Below is a small trained network, with its code and all its weights. Each question gives an input and a target symbol and asks what happens when units are switched off, that is, made to give their printed mean instead of their output.

import numpy as np


def w(rows, s, z=0):
    codes = np.array(rows[::2]) - 128.0
    scale = np.full(codes.shape[1], s)
    scale[-1] = z or s
    return codes * scale


def softmax(a):
    e = np.exp(a - a.max(-1, keepdims=True))
    return e / e.sum(-1, keepdims=True)


def log_softmax(a):
    a = a - a.max(-1, keepdims=True)
    return a - np.log(np.exp(a).sum(-1, keepdims=True))


def net(x, mask):
    ids = ['βδεζηλπσφ'.index(c) for c in x.split()]
    T = len(ids)
    res = E[ids] + P[:T]
    u = 0
    for l in range(3):
        r = res
        for j in range(2):
            rows = slice(2 * j, 2 * j + 2)
            q, k, v = (r @ M[l][rows].T for M in (Q, K, V))
            z = softmax(np.where(np.tri(T) > 0, q @ k.T / 2**0.5, -1e9)) @ v
            o = O[l][rows]
            res = res + np.where(mask[u + j], z, o[:, -1]) @ o[:, :-1]
        u += 2
    return log_softmax(res[-1] @ U[:, :-1].T + U[:, -1])


Q, K, V, O = {}, {}, {}, {}
E = w([
[128,194,185,160],'β',
[130,138,97,141],'δ',
[191,104,104,118],'ε',
[153,86,147,128],'ζ',
[66,102,150,136],'η',
[150,113,67,112],'λ',
[137,58,210,161],'π',
[158,184,127,63],'σ',
[64,53,209,251],'φ',
],0.018)
P = w([
[57,188,122,125],'0',
[129,178,111,144],'1',
[128,163,124,162],'2',
[80,166,159,140],'3',
[195,117,137,192],'4',
[152,177,136,149],'5',
[174,188,131,167],'6',
[138,156,153,167],'7',
[119,254,192,156],'8',
],0.0079)
Q[0] = w([
[152,229,135,136],'0.h1',
[2,86,96,142],'0.h1',
[186,39,175,163],'0.h2',
[117,116,22,119],'0.h2',
],0.0091)
K[0] = w([
[161,203,186,124],'0.h1',
[53,83,203,255],'0.h1',
[45,207,203,141],'0.h2',
[95,112,119,244],'0.h2',
],0.0099)
V[0] = w([
[70,114,163,255],'0.h1',
[193,138,99,175],'0.h1',
[137,190,96,166],'0.h2',
[136,107,60,88],'0.h2',
],0.0069)
O[0] = w([
[202,130,4,158,253],'0.h1',
[20,174,144,200,136],'0.h1',
[84,159,254,52,141],'0.h2',
[132,114,47,196,59],'0.h2',
],0.0064,0.0057)
Q[1] = w([
[2,172,97,115],'1.h1',
[147,35,168,192],'1.h1',
[117,24,29,92],'1.h2',
[174,128,208,52],'1.h2',
],0.0053)
K[1] = w([
[32,216,148,118],'1.h1',
[115,246,81,124],'1.h1',
[79,253,91,123],'1.h2',
[213,157,42,134],'1.h2',
],0.0064)
V[1] = w([
[25,211,254,187],'1.h1',
[178,149,76,189],'1.h1',
[121,128,22,186],'1.h2',
[156,42,234,235],'1.h2',
],0.0074)
O[1] = w([
[52,47,125,144,162],'1.h1',
[2,149,64,227,175],'1.h1',
[88,114,104,132,151],'1.h2',
[181,106,84,192,253],'1.h2',
],0.0086,0.006)
Q[2] = w([
[131,78,2,104],'2.h1',
[182,175,211,128],'2.h1',
[110,158,197,49],'2.h2',
[183,173,94,246],'2.h2',
],0.0093)
K[2] = w([
[130,82,53,98],'2.h1',
[250,207,215,134],'2.h1',
[166,50,129,145],'2.h2',
[178,249,155,150],'2.h2',
],0.011)
V[2] = w([
[73,168,50,58],'2.h1',
[2,49,1,100],'2.h1',
[69,13,54,26],'2.h2',
[62,192,248,142],'2.h2',
],0.0082)
O[2] = w([
[138,218,130,67,27],'2.h1',
[159,220,175,191,145],'2.h1',
[210,174,64,201,2],'2.h2',
[90,254,194,116,164],'2.h2',
],0.0089,0.0066)
U = w([
[121,130,141,143,14],'β',
[77,170,94,180,2],'δ',
[57,148,142,129,100],'ε',
[147,82,164,159,49],'ζ',
[110,154,75,159,151],'η',
[108,181,68,149,170],'λ',
[139,71,86,153,187],'π',
[194,116,172,58,253],'σ',
[107,133,106,254,160],'φ',
],0.0092,0.0051)

Each question gives the input, a string of symbols that net reads in full, and the target symbol t.
The units are the heads (2 rows each of Q, K, V and O). Each row of codes is followed by its name. A weight is (code - 128) times the scale printed after its matrix; where a second scale follows, it is the last column's (O and U).
mask holds one flag per head, layer by layer. A switched-off head (its flag False) gives its mean, the last column of its rows in O, instead of its output. The means were averaged over made-up inputs and are rounded, as every weight is.
A unit's drop is (log p(t) with every unit on - log p(t) with that unit switched off) / (log p(t) with every unit on - log p(t) with every unit switched off).
The circuit of an input: a set's keep is (log p(t) with only the set's units on - log p(t) with every unit switched off) / (log p(t) with every unit on - log p(t) with every unit switched off). Starting from all 6 units, units are removed one at a time, each time the one whose removal leaves the highest keep (on an exact tie, the one counted first), for as long as the keep stays at least 0.8.
units of the circuit, in order: the units of the circuit, biggest drop first
unit that matters most: the unit with the biggest drop
heads that matter: for each layer, one digit per head in row order, 1 if its drop is at least 0.15 and else 0, layers parted by /
drop of u: that unit's drop, to one decimal
input φ φ ζ π, target φ: heads that matter => 10 / 11 / 10
input ζ σ ε, target σ: heads that matter => 10 / 11 / 10
input ε σ σ ζ π, target σ: units of the circuit, in order => 1.h1, 2.h1
input φ φ ε, target φ: units of the circuit, in order => 2.h1, 1.h1
input ζ φ φ ζ, target φ: units of the circuit, in order => 2.h1, 0.h1, 1.h2, 1.h1
input σ δ π, target σ: units of the circuit, in order => 1.h2, 2.h1, 1.h1
input ε σ ζ, target σ: units of the circuit, in order => 1.h1, 1.h2, 2.h1
input π ε π ζ π, target π: units of the circuit, in order => 2.h1, 2.h2
input λ φ π δ ε β, target ε: heads that matter => 10 / 00 / 01
input σ η β ε, target σ: unit that matters most => 1.h2
input π σ φ φ π ζ δ δ β, target ε: heads that matter => 10 / 01 / 01
input π λ φ π π π π, target π: heads that matter => 00 / 10 / 11
input λ ζ φ ε φ ζ, target φ: drop of 1.h2 => 0.5
input σ φ φ π φ π, target φ: drop of 1.h1 => 0.4
input φ ζ φ ε, target φ: drop of 1.h2 => 0.5
input σ δ ζ, target σ: drop of 2.h1 => 0.3
input π π π ζ, target π: unit that matters most => 2.h2
